Below are the code and all the weights of a small trained network. Each question names an input and a class and asks about switching units off, where a switched-off unit gives its printed mean instead of its output.

import numpy as np


def w(rows, s, z=0):
    codes = np.array(rows[::2]) - 128.0
    scale = np.full(codes.shape[1], s)
    scale[-1] = z or s
    return codes * scale


def norm(h):
    return h / np.sqrt((h * h).mean(-1, keepdims=True) + 1e-5)


def f(y):
    return np.maximum(y, 0)


def log_softmax(a):
    a = a - a.max(-1, keepdims=True)
    return a - np.log(np.exp(a).sum(-1, keepdims=True))


def net(x, mask):
    res = np.array(x, float).reshape(1, 4) / 4 @ E
    u = 0
    for l in range(4):
        y = f(norm(res) @ A[l][:, :-1].T + A[l][:, -1])
        res = res + np.where(mask[u : u + 13], y, B[l][:, -1]) @ B[l][:, :-1]
        u += 13
    return log_softmax(norm(res)[-1] @ U[:, :-1].T + U[:, -1])


A, B = {}, {}
E = w([
[40,52,118,231,47],'x0',
[131,41,34,77,206],'x1',
[56,191,90,3,47],'x2',
[128,128,128,129,127],'x3',
],0.0023)
A[0] = w([
[138,151,130,39,77,153],'0.n0',
[158,3,124,90,82,46],'0.n1',
[164,54,105,83,134,36],'0.n2',
[158,134,84,145,87,111],'0.n3',
[56,64,68,138,123,66],'0.n4',
[28,137,141,154,139,12],'0.n5',
[127,214,181,197,48,181],'0.n6',
[107,153,170,136,133,181],'0.n7',
[190,10,65,92,195,68],'0.n8',
[91,152,91,91,96,202],'0.n9',
[140,140,120,107,124,21],'0.n10',
[43,103,129,186,98,10],'0.n11',
[144,80,75,109,133,149],'0.n12',
],0.0053,0.0014)
B[0] = w([
[201,111,60,112,127,225],'0.n0',
[35,157,219,156,120,174],'0.n1',
[139,104,136,95,77,172],'0.n2',
[93,126,183,77,115,139],'0.n3',
[52,92,133,183,91,205],'0.n4',
[143,128,94,129,11,160],'0.n5',
[210,151,97,102,112,251],'0.n6',
[153,179,134,129,116,170],'0.n7',
[218,127,164,64,144,253],'0.n8',
[147,208,63,177,34,215],'0.n9',
[180,147,112,97,128,134],'0.n10',
[232,33,140,3,118,195],'0.n11',
[75,100,127,48,176,189],'0.n12',
],0.003,0.0034)
A[1] = w([
[42,54,63,141,122,6],'1.n0',
[83,113,156,208,69,54],'1.n1',
[155,177,204,185,47,74],'1.n2',
[197,252,188,112,134,123],'1.n3',
[168,150,124,204,252,184],'1.n4',
[180,205,116,163,179,147],'1.n5',
[150,210,110,142,179,102],'1.n6',
[99,170,76,24,134,68],'1.n7',
[147,115,231,83,90,111],'1.n8',
[117,142,52,77,29,147],'1.n9',
[132,61,223,131,4,112],'1.n10',
[166,139,247,119,235,53],'1.n11',
[182,62,76,80,100,158],'1.n12',
],0.0042,0.0013)
B[1] = w([
[110,151,255,181,117,167],'1.n0',
[217,198,108,31,179,160],'1.n1',
[191,110,93,117,150,193],'1.n2',
[43,46,224,175,97,230],'1.n3',
[108,127,139,158,72,203],'1.n4',
[100,163,201,157,71,191],'1.n5',
[82,138,191,178,140,166],'1.n6',
[163,155,161,149,166,202],'1.n7',
[113,84,46,164,145,167],'1.n8',
[85,207,138,127,187,254],'1.n9',
[198,120,42,145,151,215],'1.n10',
[131,51,139,82,46,201],'1.n11',
[123,171,143,140,140,226],'1.n12',
],0.0036,0.0035)
A[2] = w([
[138,152,161,138,110,133],'2.n0',
[77,46,75,175,164,6],'2.n1',
[121,126,146,200,160,63],'2.n2',
[62,191,160,157,149,198],'2.n3',
[70,150,49,127,53,78],'2.n4',
[148,99,192,149,64,224],'2.n5',
[124,64,172,220,243,111],'2.n6',
[9,150,180,89,81,210],'2.n7',
[8,189,95,97,108,170],'2.n8',
[36,82,109,144,140,247],'2.n9',
[192,67,161,116,141,153],'2.n10',
[94,254,157,101,200,44],'2.n11',
[44,165,199,161,121,129],'2.n12',
],0.0049,0.0017)
B[2] = w([
[155,63,118,98,69,169],'2.n0',
[27,179,137,180,145,150],'2.n1',
[110,105,136,112,81,148],'2.n2',
[171,151,197,173,164,184],'2.n3',
[91,71,126,149,95,193],'2.n4',
[102,162,83,82,217,255],'2.n5',
[93,171,100,67,118,206],'2.n6',
[253,109,158,182,114,220],'2.n7',
[160,32,205,182,140,221],'2.n8',
[100,100,194,181,138,172],'2.n9',
[135,40,134,204,174,234],'2.n10',
[99,200,92,61,170,199],'2.n11',
[138,110,180,132,64,181],'2.n12',
],0.0046,0.0035)
A[3] = w([
[88,189,39,85,206,53],'3.n0',
[3,116,88,126,156,69],'3.n1',
[177,151,10,99,104,217],'3.n2',
[128,172,94,124,206,12],'3.n3',
[156,103,178,173,249,169],'3.n4',
[12,143,82,88,213,231],'3.n5',
[59,89,151,231,145,113],'3.n6',
[79,130,120,115,215,140],'3.n7',
[177,37,77,188,179,167],'3.n8',
[185,86,170,114,123,62],'3.n9',
[102,156,148,161,19,248],'3.n10',
[68,174,88,83,181,110],'3.n11',
[205,79,171,118,77,82],'3.n12',
],0.0058,0.0016)
B[3] = w([
[26,237,60,127,93,148],'3.n0',
[96,213,211,254,210,146],'3.n1',
[40,105,144,162,51,181],'3.n2',
[32,118,16,147,126,140],'3.n3',
[33,102,64,75,25,254],'3.n4',
[68,195,132,228,160,167],'3.n5',
[133,161,223,108,98,201],'3.n6',
[88,179,85,101,206,166],'3.n7',
[228,232,139,138,164,250],'3.n8',
[112,90,117,169,166,194],'3.n9',
[91,50,105,16,167,200],'3.n10',
[148,179,64,92,63,144],'3.n11',
[105,111,69,169,164,225],'3.n12',
],0.0037,0.005)
U = w([
[119,9,238,174,94,249],'0',
[201,198,214,45,107,91],'1',
[153,49,59,74,252,120],'2',
[38,216,37,69,150,70],'3',
[229,143,58,226,123,163],'4',
[88,70,49,84,14,150],'5',
[27,175,178,221,215,29],'6',
],0.015,0.0014)

Each question gives the input, the list of numbers given to net, and the class t.
The units are the neurons (one row each of A and B). Each row of codes is followed by its name. A weight is (code - 128) times the scale printed after its matrix; where a second scale follows, it is the last column's (A, B and U).
mask holds one flag per neuron, layer by layer. A switched-off neuron (its flag False) gives its mean, the last column of its row in B, instead of its output. The means were averaged over made-up inputs and are rounded, as every weight is.
A unit's drop is (log p(t) with every unit on - log p(t) with that unit switched off) / (log p(t) with every unit on - log p(t) with every unit switched off).
The circuit of an input: a set's keep is (log p(t) with only the set's units on - log p(t) with every unit switched off) / (log p(t) with every unit on - log p(t) with every unit switched off). Starting from the 12 units with the biggest drops (on a tie, the unit counted first), units are removed one at a time, each time the one whose removal leaves the highest keep (on an exact tie, the one counted first), for as long as the keep stays at least 0.8.
circuit, biggest first: the units of the circuit, biggest drop first
unit that matters most: the unit with the biggest drop
k most important neurons: the k neurons with the biggest drops, biggest first
top k neurons in layer l: the k neurons of layer l with the biggest drops, biggest first
input [0,-8,0,4], class 0: 3 most important neurons	(1.n3, 3.n8, 3.n4)
input [5,-8,0,4], class 4: 2 most important neurons	(1.n2, 1.n10)
input [6,0,-5,-3], class 4: circuit, biggest first	(1.n3, 3.n8)
input [2,-1,1,8], class 5: most important neuron	(3.n2)
input [3,-8,0,-6], class 4: circuit, biggest first	(1.n2, 1.n10)
input [-4,8,1,3], class 3: circuit, biggest first	(2.n8, 3.n0)
input [-6,0,-4,5], class 0: 2 most important neurons	(1.n3, 0.n11)
input [8,-2,0,-7], class 4: 2 most important neurons	(0.n11, 1.n10)
input [-8,1,3,7], class 3: 2 most important neurons	(2.n11, 0.n0)
input [-2,1,1,2], class 3: 2 most important neurons	(0.n0, 2.n11)
input [7,1,5,4], class 0: 2 most important neurons	(2.n8, 1.n9)
input [-5,0,-5,0], class 0: 3 most important neurons	(1.n3, 0.n11, 1.n5)
input [8,1,8,8], class 0: 2 most important neurons	(2.n8, 1.n9)
input [5,3,8,-4], class 0: unit that matters most	2.n8
input [1,3,0,-7], class 6: 2 most important neurons	(0.n4, 0.n8)
input [1,6,-6,-6], class 6: top 4 neurons in layer 2	(2.n7, 2.n1, 2.n6, 2.n8)
input [2,-7,5,-1], class 5: top 2 neurons in layer 3	(3.n10, 3.n8)
input [1,2,-3,4], class 6: top 2 neurons in layer 2	(2.n7, 2.n1)
input [0,0,7,-1], class 1: top 3 neurons in layer 2	(2.n11, 2.n8, 2.n10)
input [1,-6,5,8], class 5: top 2 neurons in layer 2	(2.n4, 2.n0)
input [6,2,0,-2], class 6: unit that matters most	1.n10
